Here are made-up nodes, facts about them, and rows of numbers that follow some of those facts. Name the node behind each unnamed row.

Some nodes and their rows:
zamu: [ 21  15 -25  17  34  25   9  18  41 -10 -17  -8 -29 -19   0  18 -39   7
  25 -21   9  12 -14 -13  29 -48  20 -43  19  29  28 -19 -26  20 -21  24]
kagra: [-17 -11  11  -9 -18 -15  -6  10   4 -19  18 -16   4   8  15   1  12 -11
  -4  11  12   0  35   7  -3  18 -31   4   6  -7   0   3  20  -6 -17 -14]
flebra: [ 23  23  -1  -6  -1  16  -5 -14  16 -16  12 -12  -4   5 -15  22  -7  -4
 -16   7  -9  11 -21  -4   2   2  19  -3  21 -23  -9 -13 -21  -4  10  22]
druvi: [ 13   7  13  -2 -18  -1  -3 -10 -20  -4  19   3  -3   0   5 -26   1  -8
 -15   3   3  -9 -22 -33 -11  -2 -27  -3 -19 -32 -12   5   0   1  31  16]
zuzir: [  4   9   6   5  -7   5  -1 -15 -12   6   5  -7   4   3 -11  17   3  -4
  -7  11 -17   6 -12  -6  -7  14  13   5  13 -17 -11  -3  -6  -5  -9  16]
nasu: [-25 -12 -18   7 -16  25  -5  16 -19 -17  -7  11  -8 -22  -3  22  13  -8
  17   2  -8   0  41 -33  10  15   3   6   6   2 -10  -4 -11   5 -19   6]
stustisu: [ -2 -10  26 -12 -13 -20  -6   6  31 -10   5 -10   1  14  -6  -2   2 -11
 -15  15  13  -5  -8  19  -1  12   0   3 -18  20   6   2   0 -11  17 -26]
mugis: [  3   0  15 -15 -11 -16  -5 -10   2 -14  15 -16   7  11  12  -6   6 -10
 -15   5  10   4   2  21 -13   9  -9   3   6  -5  -2   6  21  -6   2 -17]
babo: [-26  17 -11  -7   2  29  -1  -2 -22  -8 -25   9   2 -24  -4  -6  12  17
   1 -14  -9   0  36  -7  -3 -17  20   1   1   5 -11 -11 -14 -10 -14  13]
druzon: [  9 -12 -10  19  34 -21  27  -7   9  41  -9 -21  -6  -3   9  22 -39 -10
  36 -21   5 -17 -23  -9   8 -17 -15   0  -3  42  29   5  -1  23 -22 -17]
zimis: [-26   4 -23  13  10  32  -1   9 -19  -1  -6  16   8 -13   4 -29   3   3
 -13  -7 -20   0  45  23  -9 -34  22   5  -8  13 -12 -16  -6 -10 -11   4]
brinik: [ 21  18   8 -18  -9 -10  -6 -10  28 -20  18 -19   1  12  10   6  -3 -10
 -19   1  12  12  -9  23  -7  -4   8  -9  16 -11   2   3  12  -5  20   2]
trabude: [ 15  17  -7  -4 -15  -4  -4  -6 -15   2  19 -16  -3   2   0   0  13  -4
  -8   9   7  -6 -13  10 -12  16   3   4   2 -20  -8   0  11   0  14   7]
vubi: [  4 -17 -18   8  -6   3  -5   7  21  -7  22  -8  12  17  17 -34  -8 -12
 -21  15  -1   4  27  31 -17 -16  17   6  -6   4  -6   3  25  -6  11 -27]
veskis: [  2 -24 -24  25  34   0  20  16  11  37 -21   7 -20 -15   2  21 -37  -6
  38 -21 -15   9 -19 -28  25 -35   3   2  -1  36  15   6   5  29 -22   4]
rogrum: [-15  -4 -10   7  -2   5   0  -6 -15  -1 -13  -9  -3  11 -21  13  16  17
  -9  15 -19   7 -24  -2  15  18   3   4  13 -22 -10   3  26 -12 -13  21]
lureduk: [-20  -5   1  16 -18   9  -3  10  -9 -14  12  -6   0  -2  -3  20  12 -10
  16  16  -6   1  31 -28   8  21 -14   5  15 -21 -10 -13 -10  -6 -20  18]

How the nodes are related:
[pumitri,bitri,plisur,mirir,trarem,daskul,gralur] Σ trasko
[koli,luzi,stiski,rogrum] Σ bivam
[brinu,gruska,vubi,klura,zenul,mesusel,kosten] Σ flunim
[brizaplor,gemas,pluvi,tebri,virir,bolor,pliplos] Σ stonur
[trugro,rustil,stafo,vogar,kiski,stagrok,grebal] Σ ziti
[zuzir,drogron,sepon,stamevim,stustisu,gukle] Σ suklos
[komus,grebral,stestal,flasok,magil] Σ trekuzuk
[stonur,stanek,nepler,voreskis,getru,klusi,stiral] Σ flilas
[ziti,viska,netri,bivam,trapum] Σ ploku
[stifu,trastul,fiklos,kletis,drostur,zagrobru,dreku] Σ gikun
[biklal,stestu,bigir,festo,virol,novo,klastubra] Σ nepler
[flebra,duvuk,kleka,skudrer,brugu,patre] Σ zamu
[veskis,ratrogril,reske,trebrum,klugrul,floti] Σ teklobra
[skorel,tegok,plaflim,nebal,trozus,trazavu,demuk] Σ grebral
[kapir,fibro,lotu,klonun,drinin,babo,skeklo] Σ skipagis
[fastom,vubru,pluzir,pebru,lakir,bogok] Σ fovok
[tudobes,dakamas,siklu,flasi,nasu,gofe,bozu] Σ vibrol
[galil,skuno,riris,plotru,ratrek,rokom,tomi] Σ fiklos
[fanebron,kagra] Σ bozu
[luris,druvi,grotun,fugri,seton,stebre] Σ trastul
[gane,flofi,dabistom,stoto,zamu,brinik,stuvak] Σ kluribom
[neska,tristim,fosus,dragrus,fovok,plufes,maklimus] Σ druzon
[betem,skufom,sudibruk] Σ stabel
[pluklim,viklak,suklos] Σ savir
[klamas,fofer,pitra,regore] Σ stuvak
[lureduk,pafo,klezik,tuklo,flogril] Σ dakamas
[pakler,fofa,stabel,guvor] Σ klopli
[stizir,dutru,flunim,klasam,kanol,zimis,lidro] Σ faklo
[drigror,nafo,trabude,mugis] Σ veskis
[flebul,drograklan,lokis] Σ gofe
[keli] Σ kunir
Θ:
komus > magil > flasok > stestal > grebral
fanebron > kagra
vubru > bogok > pebru > lakir > pluzir > fastom
stafo > vogar > rustil > trugro > grebal > stagrok > kiski
trastul > drostur > fiklos > zagrobru > dreku > stifu > kletis
flofi > brinik > stoto > dabistom > gane > zamu > stuvak
reske > floti > klugrul > ratrogril > veskis > trebrum
stizir > kanol > lidro > dutru > klasam > zimis > flunim
drigror > mugis > trabude > nafo
luzi > koli > stiski > rogrum
mirir > trarem > bitri > daskul > plisur > gralur > pumitri
flasi > siklu > gofe > bozu > nasu > dakamas > tudobes
stustisu > sepon > drogron > zuzir > gukle > stamevim
drinin > skeklo > klonun > lotu > fibro > babo > kapir
fofa > pakler > stabel > guvor
bigir > biklal > klastubra > virol > stestu > festo > novo
zenul > vubi > gruska > kosten > mesusel > klura > brinu
tebri > gemas > pluvi > bolor > virir > pliplos > brizaplor
trozus > plaflim > skorel > demuk > tegok > nebal > trazavu
voreskis > stonur > nepler > stanek > klusi > getru > stiral
ratrek > rokom > riris > tomi > skuno > plotru > galil
sudibruk > skufom > betem
stebre > luris > druvi > fugri > seton > grotun
patre > skudrer > duvuk > flebra > kleka > brugu
tuklo > flogril > klezik > lureduk > pafo
trapum > bivam > viska > netri > ziti
regore > klamas > fofer > pitra
maklimus > dragrus > fovok > fosus > neska > plufes > tristim
lokis > flebul > drograklan
suklos > pluklim > viklak

Rows to name:
No name comes twice in this set of rows, the named rows included.
[-32 -25 -25  25  34   0  27  25  -6  31 -34  -3 -32  10 -26  16  -7  39
  35 -19 -19  10 -28 -19  31 -16 -31  -4  -4  31  21   9  30  -1 -23  22] -> ziti
[ 28   9 -24  20  34  28  15  20  38   8 -13  24  -7   3  -1  15 -33   5
  28 -21   9  12   5 -12  31 -44  19 -43  18  40  15 -15 -21  17 -21  23] -> stuvak
[ 27   5 -24  21  34  -7   2  18  43  -7  12 -16 -21   5   4  21 -39 -10
  12 -21  13  12 -27  -9  28 -41  11 -38  16  31  37  -4 -14  24 -18  21] -> kluribom
[-17   3 -19  -3  10  31   4  12 -23  -3 -32  26   7  11 -23 -12  23  39
  -6 -18  -9   1  20   5  30  11  13  -5   5  30 -13   0  28 -14 -18  20] -> kiski
[ 13   5  15  -2 -18  -1  -3 -11 -20  -5  19   5  -4  -1   5 -28  -1  -9
 -16   3   3 -10 -23 -34 -11  -5 -30  -5 -19 -33 -12   5  -1   1  32  17] -> riris
[  9  -1 -23  19  12  34  -1  16 -18  13   7  30  14  11   4 -33  18  -3
 -17 -15 -21  -2  50  29  11 -24  21   5  -5  36 -13 -17   3 -11  -9  -6] -> brinu
[ 15  25  13 -15   6  29   6 -19 -23  29 -27  20  12  -6  -9  13  21   9
   1 -20 -10 -23  44   2   5   7  20   0   7  40 -13  -9 -17 -10 -14  -5] -> trazavu
[  5 -12 -21  23   2  25  -3   3   3  14  19   5  11  13   0 -19 -11 -10
 -19  18 -26   6  10  27 -14  -7  21   6   5 -11 -12  -9   5  -7  -2   5] -> kosten
[  9 -14 -13  21  34 -21  26  -3  10  41  -9 -20  -5  -2   9  21 -38 -11
  36 -21   6 -12 -24  -9   9 -18 -15  -1  -3  42  29   5   0  24 -23 -16] -> trekuzuk
[ 15 -16 -17  13  34 -12  33 -18  -4  42 -28 -18 -22 -24  -2  25 -38  -9
  40 -21 -19 -18 -22 -22   3 -25   9   3   1  43  13   6 -14  31 -22 -22] -> grebral
[ 18 -25  -3  24  22 -18  24   9   0  35  19  21 -21   0  15 -35 -39 -12
  21 -20   2  -3 -29 -39  21 -45 -45 -34 -29 -31  -3   9   0  28 -10  21] -> fiklos
[ -4 -18 -24  19   5  31  -5  10 -13   2  11  20   7  -1   1 -11  -7 -10
 -19   7 -26   5  28  24 -11 -24  21   7  -6  15 -12  -2   4   4   9 -14] -> mesusel
[-21  -9 -14   6  -1   6   2  -3 -16  -2 -20 -10  -7  13 -24  13  19  26
 -10  16 -20   6 -26   0  21  19  -2   4  13 -23 -10   5  29 -13 -14  23] -> trugro
[ -1  26 -15 -14  10  31  -4  -3 -11 -18 -19   0  -8 -22  -9   8   3  15
 -13 -17   0  11  25  -2   6 -32  21 -16  15   1 -10 -20 -24  -9   1  21] -> brugu
[ 15 -26 -25  26  34  33  24  27  29  41  18  30  13  17  16 -37 -37 -11
   8 -21 -24   4  48  31  27 -46  22   6 -19  43  -6 -13  19  12 -23 -17] -> flunim

Now the same nodes, written a new way:
Known rows:
tudobes: [ -9  -6 -10   0  -4  -2  11  -7  -6  12  20 -15  -1  20   4   4  -7   2
  -3  19  10  12  -1  -7  -4  -1  -5  -9]
skeklo: [ -1  -5   4  -4  -8  -3   3   1  -1  -2 -14  -1  -1  -7  -2   3   5  -5
   1 -12  -7   1   6   4   6   0  -2  -4]
komus: [  3 -12   6  -5 -11  -6   4   3  -6  -1 -23   0  -4 -20   3   4   4  -6
   0 -26 -10  -3  11  -5   7  -2  -3   1]
trarem: [ -1  -5   3  -3  -9  -3   3   1  -3  -3 -14  -1  -3  -6  -2   3   3  -6
   1 -13  -6   1   6   4   6  -1  -2  -3]
pafo: [ -4  -5 -10   1  -3  -1  10 -10 -19   6  10 -12   0  16   1  15  -3  -6
  -1   8   4   6   5  -7   3  -4  -4 -10]
trebrum: [ -3  -1  -2   0 -10  -3   4   2  15   8   9 -11   1  10   0   0  -1   8
  -2  14   4  13  -6   4  -8   6  -4  -4]
siklu: [  1  -5  -3  -1  -8  -3   6  -6 -17  -2  -9  -3  -2  -2  -3  16   2 -11
   2 -10  -7   0  11  -1   9  -4  -3  -7]
lotu: [-4 -5  1 -3 -6 -3  5  0  2  3 -2 -6 -3  4  1  1  0 -1 -2 -1 -1  6  1  1
  1  0 -3 -4]
stuvak: [-10  -1  -3  -1  10  -3  11   0   8   8  30   1   5   6  12 -13 -10   7
  -7  13   0   8  -3   6  -8  -4   0  -7]
klamas: [  1  -6   0  -2   5  -6   7   3  -4  -5  -8  12   3  -6   3  -7   3  -3
  -5 -12 -11  -5   9  14   6  -2   2   2]
klastubra: [ -4 -14   8  -3  -9   2   3  -5  -8  -3 -10  -4  -9   9   5  -4   0  -5
   2  -3  -7  10   7   4   4   0   3   8]
fiklos: [ -8   2   3  -5 -12   3   3   2  -7   0  -4   3   2  -9  -3 -15  -1  -8
   4  -5 -11  -1  -2 -10   1  -7  -2  -4]
stafo: [  5 -15   8  -3  -1  -1  -6   2  16   0 -19   5  -9   6 -15  11   4  -8
   0 -26  10  -5  17   2   3  -5   2 -13]
vubru: [ -3  -5  -2  -6  -9  -6   0  11   2  -8 -15  -7  -7 -21  -6  14  -4 -30
   1 -14 -17  -1   8   8  10   0  -7   5]
flunim: [-19   8  -5  -7   7  -6   5  -6   4  11  24  -2  -3  22  16  10  -3  14
  -1   5   6  15 -11  -3  -9   2  -5 -15]
dreku: [-10  -3  -3  -3 -10   1   4   2  -1   6  -1  -5   1  14   0 -14  -2   0
  -1  10   1   5  -6  -9  -3  -1  -3  -2]
druvi: [ -7  -1  -1  -4 -15   3   2   4  -5   0 -15   1   1   6  -5 -17   2  -5
   2  -1  -5  -2  -5 -11   2  -2  -3   0]

Rows to name:
No name comes twice in this set of rows, the named rows included.
[ -1  -5  -8   1  -6  -1   9 -10 -20   4   3 -10  -1  12  -1  16  -3  -8
   1   3   1   4   8  -7   6  -4  -4  -9] -> lureduk
[ -4  -5  -7   0  -5  -2   8  -7  -9   6   8 -11   0  13   1   9  -4  -3
  -1   8   4   7   3  -5   2  -3  -4  -7] -> nasu
[ -2   5   4   0 -13  -2   3   1  13   5  10  -8   2  -8   0   3  -2   6
   3   3  -5  12  -5   6  -9   3  -3  -9] -> veskis
[ -5  -6  -3  -6  -8  -6   1  11   4  -6 -10  -9  -8 -16  -6  11  -5 -27
  -1  -8 -14   1   6   7   7   1  -7   3] -> bogok
[-6 -6 -3 -1  5 -5  8  1  5  4  8  2  2 11  5 -8 -2  4 -6  7 -1  5  0  8
 -1  0  0 -2] -> gane
[ -7 -12   2  -3  -7   0   5  -3  -1   3   3  -8  -5  17   7  -4  -4   2
  -1   7  -1  12   2   2  -2   0   0   2] -> klusi
[  0   0   2   0 -13  -4   3   2   9   2  -5  -6  -1   1  -3   4   3   4
   0   0  -3   9  -1   5  -3   5  -3  -3] -> ratrogril
[ -9  -1  -2  -2  11  -3  10   0   5   6  25   4   5   1  10 -10  -8   7
  -6   8  -3   6  -2   8  -6  -4   1  -6] -> zamu
[ -3 -17   2  -2   5   0  -1   1  27  10   4  -4  -7  25  -7   1  -6   2
  -5  -2  21   5   8   0  -7  -2   0 -15] -> grebal
[ -4 -17  -1  -2   6   0  -1   0  28  13  11  -8  -6  29  -6   0  -6   4
  -5   4  24   7   6  -1 -10  -3   0 -16] -> stagrok
[-13  -2   6  -4  -3  -6   4  -3  -9   2   7   4  -3  -2   7   9   2  -1
   5 -11   2   5   1   2   0  -3  -6 -11] -> faklo
[ -9   4  -3  -8  -2 -10  -2  -4 -11  -1 -18   9  -7  16   7  23  12   5
   3 -22  -3   3  -2   3   7   4  -4  -8] -> vubi
[ -5 -10   4  -3  -9   1   5  -3  -3   0  -3  -6  -6  10   4  -2  -2  -2
   0   2  -3  10   3   3   1   0   1   2] -> stanek
[-10 -11  12  -2  -8   0   5  -4  -8   0   7   0  -5  -6   6  -3  -1  -8
   5  -6  -2   8   6   3   0  -6  -3  -2] -> flilas

Now the same nodes, written a new way:
Known rows:
drograklan: [ 5 -2  1  2  3  8 -1 -1  0 -3 -2 -1 -2]
pluzir: [ -3   9  -2  17   1   1   3  -2   2 -13  -5  -3  -5]
siklu: [ 7 -8  3 -6  4 12 -2  0 -2  2 -1  2  0]
rustil: [ 2  7  4 -1 10  2 23 12 -4  8  3 26 -5]
vogar: [ 4  1  6 -6 11 15 13 11 -6 -4  5 23 -3]
kiski: [-10  28  -4  29   9  -4  22   9   4 -31   0  14 -12]
plotru: [-13  14   9  18  -5 -13 -26  -7 -10 -29  -3   2  -2]
tegok: [-2 10 -1 15 -1 -8 12  0  2  4 -6  1 -6]
grebral: [  2   0 -16 -13   6 -13  -3  -1   9 -14  11  -1  -1]
stifu: [-12  14   5  20  -4 -10 -18  -5  -6 -27  -3   0  -3]
fibro: [-4 10  0 14 -2 -9 10  0  1  3 -6  1 -5]
netri: [ -1   9   2   8   7   7  11   6  -1 -12   2  12  -5]
klezik: [ 6 -2  1  1  4  8  0 -1  0 -3 -2  0 -2]
fugri: [ -8   3  12   5  -4  -5 -28  -5 -13 -18  -2   5   1]
skufom: [ 6 -7  5 -8  1  3  4  1 -4 18 -2  6  1]
sepon: [ 6 -7  5 -8  1  3  5  1 -4 20 -3  7  0]
drostur: [  0  -8  13  -8  -2   4 -25  -4 -14  -5   0   7   4]

Which node is each row?
No name comes twice in this set of rows, the named rows included.
[ -9   9   8  13  -4  -7 -20  -5  -8 -21  -3   2  -2] -> dreku
[-16  20   7  26  -6 -17 -25  -7  -8 -35  -4   0  -4] -> galil
[-14  20   4  27  -5 -14 -17  -6  -4 -32  -4  -1  -5] -> kletis
[ 12 -23  -7 -42   7   1 -11   1   2   7  15   6   7] -> suklos
[  2   4 -20  -7   7 -18  -2  -2  13 -20  11  -3  -3] -> dakamas
[ 5  0  5 -8  9  5 18 10 -6 15  3 23 -3] -> koli
[ -6   3  10   6  -3  -3 -21  -4 -10 -16  -2   3   1] -> zagrobru
[  4 -24   5 -47   2  -9 -43  -4 -13  -3  17  14  11] -> trastul
[  6 -12 -11 -29   6  -7  -8   0   5  -5  14   2   4] -> stabel

